Below are the code and all the weights of a small trained network. Each question names an input and a target symbol and asks about switching units off, where a switched-off unit gives its printed mean instead of its output.

import numpy as np


def w(rows, s, z=0):
    codes = np.array(rows[::2]) - 128.0
    scale = np.full(codes.shape[1], s)
    scale[-1] = z or s
    return codes * scale


def softmax(a):
    e = np.exp(a - a.max(-1, keepdims=True))
    return e / e.sum(-1, keepdims=True)


def log_softmax(a):
    a = a - a.max(-1, keepdims=True)
    return a - np.log(np.exp(a).sum(-1, keepdims=True))


def net(x, mask):
    ids = ['βγεζθμξστω'.index(c) for c in x.split()]
    T = len(ids)
    res = E[ids] + P[:T]
    u = 0
    for l in range(3):
        r = res
        for j in range(3):
            rows = slice(3 * j, 3 * j + 3)
            q, k, v = (r @ M[l][rows].T for M in (Q, K, V))
            z = softmax(np.where(np.tri(T) > 0, q @ k.T / 3**0.5, -1e9)) @ v
            o = O[l][rows]
            res = res + np.where(mask[u + j], z, o[:, -1]) @ o[:, :-1]
        u += 3
    return log_softmax(res[-1] @ U[:, :-1].T + U[:, -1])


Q, K, V, O = {}, {}, {}, {}
E = w([
[1,193,129,125,101,136,137,169,179,96],'β',
[87,130,138,155,137,136,179,197,161,168],'γ',
[77,201,198,141,177,45,179,74,112,163],'ε',
[129,120,145,214,100,179,168,144,82,85],'ζ',
[99,169,92,157,161,173,121,131,123,168],'θ',
[86,133,165,173,139,124,61,171,42,117],'μ',
[135,135,179,159,183,160,90,177,207,85],'ξ',
[141,42,166,127,231,169,148,130,110,123],'σ',
[88,190,110,156,127,194,96,83,119,55],'τ',
[116,158,109,154,155,184,179,117,211,109],'ω',
],0.016)
P = w([
[176,120,93,99,73,92,111,98,138,135],'0',
[180,191,121,78,121,120,139,158,83,112],'1',
[154,167,77,116,149,78,134,152,114,101],'2',
[129,130,165,110,98,175,106,109,151,157],'3',
[104,101,111,158,132,121,99,99,180,142],'4',
[151,187,156,95,163,164,144,174,87,117],'5',
[121,154,88,149,198,89,134,160,122,95],'6',
[108,121,200,125,125,212,103,112,151,161],'7',
[76,82,120,187,165,127,92,94,187,136],'8',
[138,182,190,105,188,193,142,184,78,118],'9',
[97,134,90,178,230,87,132,164,125,90],'10',
[94,109,237,135,146,250,97,113,147,167],'11',
[50,51,130,203,198,119,85,110,185,128],'12',
[97,139,214,132,203,204,136,177,88,131],'13',
],0.015)
Q[0] = w([
[98,138,82,104,154,142,134,88,111,142],'0.h1',
[167,141,126,148,113,115,62,119,133,118],'0.h1',
[207,159,205,123,107,27,134,66,119,163],'0.h1',
[159,129,130,80,138,126,111,159,176,90],'0.h2',
[173,75,123,65,47,57,150,50,37,90],'0.h2',
[103,102,154,111,140,106,137,140,143,111],'0.h2',
[109,216,122,110,223,144,162,157,110,112],'0.h3',
[166,89,98,81,83,119,112,129,120,121],'0.h3',
[139,206,138,207,254,142,199,220,63,54],'0.h3',
],0.0084)
K[0] = w([
[158,181,154,139,103,119,121,142,140,125],'0.h1',
[90,89,107,87,169,160,204,101,81,138],'0.h1',
[244,136,147,53,70,3,170,36,122,139],'0.h1',
[154,120,103,183,86,167,148,103,111,81],'0.h2',
[145,101,61,123,103,188,116,177,134,86],'0.h2',
[137,185,113,152,138,144,134,158,166,166],'0.h2',
[153,165,182,192,212,103,129,99,154,169],'0.h3',
[78,107,166,193,150,178,107,162,139,116],'0.h3',
[74,172,217,200,162,123,167,53,125,146],'0.h3',
],0.0078)
V[0] = w([
[153,136,30,56,34,139,150,96,162,125],'0.h1',
[49,197,126,123,159,132,158,116,159,184],'0.h1',
[123,175,51,66,132,179,81,153,116,220],'0.h1',
[155,173,147,118,106,4,150,78,145,100],'0.h2',
[184,195,198,162,126,77,197,36,115,200],'0.h2',
[147,102,183,203,132,134,125,152,122,92],'0.h2',
[110,124,151,162,120,137,118,126,93,133],'0.h3',
[107,86,79,187,156,254,54,214,129,116],'0.h3',
[133,128,98,163,107,109,124,120,65,140],'0.h3',
],0.0042)
O[0] = w([
[122,108,55,64,69,110,128,150,158,168,3],'0.h1',
[203,145,122,138,131,98,148,74,91,143,186],'0.h1',
[150,143,137,117,67,90,140,101,162,122,108],'0.h1',
[156,192,162,155,160,56,115,70,104,69,154],'0.h2',
[231,222,202,129,178,96,109,2,119,104,214],'0.h2',
[116,109,116,129,162,141,132,114,139,176,148],'0.h2',
[137,136,141,111,133,131,136,115,145,125,140],'0.h3',
[190,168,92,95,175,90,168,204,65,76,92],'0.h3',
[160,84,121,124,139,124,131,116,136,118,109],'0.h3',
],0.0062,0.0037)
Q[1] = w([
[174,170,11,88,181,85,130,90,163,164],'1.h1',
[121,155,156,10,140,80,172,99,120,135],'1.h1',
[145,91,57,60,103,131,164,167,123,100],'1.h1',
[145,105,118,81,182,156,81,202,154,107],'1.h2',
[188,177,237,148,176,39,162,43,137,112],'1.h2',
[224,53,56,84,71,147,98,199,153,88],'1.h2',
[132,45,111,117,48,87,96,64,153,139],'1.h3',
[198,187,156,58,138,122,170,146,75,77],'1.h3',
[130,132,206,85,57,235,98,126,152,222],'1.h3',
],0.012)
K[1] = w([
[120,113,38,109,126,150,133,142,139,142],'1.h1',
[155,96,105,50,61,148,138,139,117,123],'1.h1',
[134,77,86,129,127,186,63,194,149,77],'1.h1',
[103,143,145,69,149,72,166,136,156,208],'1.h2',
[176,56,253,252,163,108,112,157,93,65],'1.h2',
[198,187,65,35,50,59,150,39,149,187],'1.h2',
[189,106,46,66,88,64,126,160,112,104],'1.h3',
[145,74,196,44,4,187,75,70,163,193],'1.h3',
[174,197,178,44,122,178,169,176,72,124],'1.h3',
],0.013)
V[1] = w([
[145,143,88,121,127,141,121,133,145,147],'1.h1',
[51,79,168,47,112,103,131,100,94,70],'1.h1',
[67,140,83,43,125,110,203,76,139,163],'1.h1',
[124,141,105,109,146,144,119,102,129,150],'1.h2',
[131,136,143,57,167,118,184,108,206,107],'1.h2',
[111,153,100,68,176,115,3,142,114,190],'1.h2',
[179,185,110,176,109,163,55,152,138,215],'1.h3',
[129,48,208,80,102,104,158,130,133,21],'1.h3',
[63,126,83,11,207,150,93,58,134,118],'1.h3',
],0.008)
O[1] = w([
[113,86,116,99,135,147,92,111,144,129,3],'1.h1',
[147,174,100,194,116,157,125,177,129,182,61],'1.h1',
[150,92,189,205,109,142,179,226,96,79,75],'1.h1',
[165,124,117,123,109,113,131,133,131,124,113],'1.h2',
[222,202,78,198,95,116,109,99,115,201,147],'1.h2',
[215,80,253,139,69,67,137,115,117,33,54],'1.h2',
[63,110,108,49,140,149,140,138,140,81,181],'1.h3',
[158,216,17,188,164,172,95,140,135,242,70],'1.h3',
[167,84,228,253,82,142,162,246,123,106,131],'1.h3',
],0.0075,0.0023)
Q[2] = w([
[87,184,121,227,255,64,187,128,111,51],'2.h1',
[41,69,172,231,146,162,63,36,188,174],'2.h1',
[157,25,13,108,49,29,96,147,155,115],'2.h1',
[160,165,50,137,195,37,172,184,81,43],'2.h2',
[182,214,177,41,122,203,162,202,63,123],'2.h2',
[122,86,112,153,75,90,106,102,157,133],'2.h2',
[79,162,162,168,188,126,81,133,111,172],'2.h3',
[61,37,47,110,101,206,62,224,108,121],'2.h3',
[48,113,190,177,93,134,134,156,123,140],'2.h3',
],0.012)
K[2] = w([
[72,112,153,202,148,67,134,47,149,155],'2.h1',
[122,197,135,151,215,62,192,132,94,90],'2.h1',
[148,61,7,140,118,109,87,198,144,68],'2.h1',
[88,38,111,181,80,101,76,66,187,162],'2.h2',
[149,131,178,54,50,192,114,123,128,196],'2.h2',
[153,125,65,94,103,60,136,172,124,114],'2.h2',
[99,120,171,136,200,120,133,102,98,165],'2.h3',
[122,147,96,117,8,83,201,94,87,145],'2.h3',
[126,129,190,96,181,79,139,136,165,158],'2.h3',
],0.015)
V[2] = w([
[184,122,122,120,177,149,181,127,200,130],'2.h1',
[113,188,112,178,127,194,80,102,152,25],'2.h1',
[175,66,93,148,168,189,129,85,64,97],'2.h1',
[145,131,126,136,151,96,140,125,217,110],'2.h2',
[154,116,98,147,120,204,109,107,143,68],'2.h2',
[138,151,166,109,174,107,10,168,107,112],'2.h2',
[104,82,117,167,130,156,162,84,31,142],'2.h3',
[132,118,121,122,138,124,35,154,116,117],'2.h3',
[102,186,138,146,81,107,127,92,123,102],'2.h3',
],0.014)
O[2] = w([
[88,163,192,67,119,170,59,141,95,159,166],'2.h1',
[197,163,194,72,60,76,222,163,210,213,252],'2.h1',
[153,188,236,142,223,71,84,162,163,129,20],'2.h1',
[135,157,162,49,88,221,80,149,96,172,171],'2.h2',
[90,22,149,148,81,48,26,120,101,212,239],'2.h2',
[173,129,39,76,171,90,61,254,87,93,255],'2.h2',
[138,146,120,94,71,124,230,73,159,130,197],'2.h3',
[136,177,130,158,119,156,130,110,128,110,109],'2.h3',
[115,160,193,90,224,89,143,159,170,176,113],'2.h3',
],0.0091,0.0046)
U = w([
[179,121,104,149,66,140,147,178,115,124,228],'β',
[13,132,105,96,203,188,130,156,146,132,160],'γ',
[160,190,176,114,153,155,156,200,156,95,28],'ε',
[152,175,129,91,187,33,96,51,148,156,188],'ζ',
[93,80,220,62,134,84,114,189,130,2,129],'θ',
[165,151,91,94,171,56,116,173,150,76,131],'μ',
[170,169,111,27,130,117,82,185,112,159,58],'ξ',
[146,195,156,240,164,133,76,202,105,146,240],'σ',
[156,118,176,148,113,59,124,218,159,147,81],'τ',
[110,138,229,100,101,168,91,152,144,157,1],'ω',
],0.0041,0.0035)

Each question gives the input, a string of symbols that net reads in full, and the target symbol t.
The units are the heads (3 rows each of Q, K, V and O). Each row of codes is followed by its name. A weight is (code - 128) times the scale printed after its matrix; where a second scale follows, it is the last column's (O and U).
mask holds one flag per head, layer by layer. A switched-off head (its flag False) gives its mean, the last column of its rows in O, instead of its output. The means were averaged over made-up inputs and are rounded, as every weight is.
A unit's drop is (log p(t) with every unit on - log p(t) with that unit switched off) / (log p(t) with every unit on - log p(t) with every unit switched off).
The circuit of an input: a set's keep is (log p(t) with only the set's units on - log p(t) with every unit switched off) / (log p(t) with every unit on - log p(t) with every unit switched off). Starting from all 9 units, units are removed one at a time, each time the one whose removal leaves the highest keep (on an exact tie, the one counted first), for as long as the keep stays at least 0.8.
circuit, biggest first: the units of the circuit, biggest drop first
most important unit: the unit with the biggest drop
which heads matter: for each layer, one digit per head in row order, 1 if its drop is at least 0.15 and else 0, layers parted by /
drop of u: that unit's drop, to one decimal
input ω σ ζ γ, target σ: which heads matter : 010 / 001 / 100
input σ μ ε β ε μ ω, target ε: circuit, biggest first : (2.h2)
input γ ω σ ζ θ γ σ γ ξ, target σ: circuit, biggest first : (2.h1; 1.h3)
input σ θ ξ σ ε γ τ γ, target β: circuit, biggest first : (0.h2; 2.h3; 2.h1)
input θ σ σ τ ζ γ ω ω γ, target ω: circuit, biggest first : (2.h2; 2.h1)
input γ β ω μ μ β ξ σ β, target ξ: circuit, biggest first : (2.h2; 2.h1)
input ξ μ μ ω μ τ ζ γ γ ζ θ β, target ζ: circuit, biggest first : (1.h3; 2.h1; 2.h2)
input μ ξ ω ξ σ μ ω ζ, target μ: circuit, biggest first : (2.h2; 2.h1)
input τ σ β ε σ, target β: which heads matter : 000 / 000 / 101
input τ σ β, target τ: circuit, biggest first : (2.h1; 2.h2)
input ζ γ ε ζ ζ β ζ ζ ξ σ θ, target β: circuit, biggest first : (2.h3; 2.h1)
input σ β ξ τ θ σ γ σ μ τ, target σ: which heads matter : 011 / 001 / 100
input ξ ξ ε ξ τ ω ξ, target σ: circuit, biggest first : (2.h3; 1.h2)
input ζ μ θ θ θ σ μ ω ξ σ σ ω ε γ, target β: most important unit : 2.h3
input θ σ ξ γ τ γ ξ ζ ζ ζ β ε ξ σ, target β: which heads matter : 110 / 000 / 101
input σ ζ σ ξ τ μ ξ μ, target μ: circuit, biggest first : (2.h2; 0.h3; 1.h1)
input τ β σ μ β θ θ ζ β ω τ γ σ, target τ: which heads matter : 010 / 000 / 100
input ζ ξ θ, target ζ: circuit, biggest first : (1.h3; 2.h2)
input ξ ω ε γ ω ω, target σ: circuit, biggest first : (2.h3; 0.h3; 1.h1)
input ξ γ ξ γ ζ ζ ω ω σ β ω ω ζ, target ω: circuit, biggest first : (2.h1; 2.h2)
input ω μ γ σ, target μ: circuit, biggest first : (2.h2)
input μ σ γ ζ σ τ ζ, target σ: which heads matter : 000 / 001 / 100
input ξ θ β θ θ β σ, target θ: which heads matter : 000 / 001 / 000
input σ σ ξ σ ξ ξ ω, target ξ: which heads matter : 000 / 100 / 110
input θ τ τ σ γ, target τ: which heads matter : 010 / 000 / 100
input σ ζ μ ε μ, target θ: which heads matter : 000 / 010 / 000
input ξ θ ω β, target θ: most important unit : 1.h3
input ξ ζ β σ ω ξ ζ, target ω: which heads matter : 000 / 000 / 110
input β τ θ γ, target τ: drop of 2.h2 : 0.2
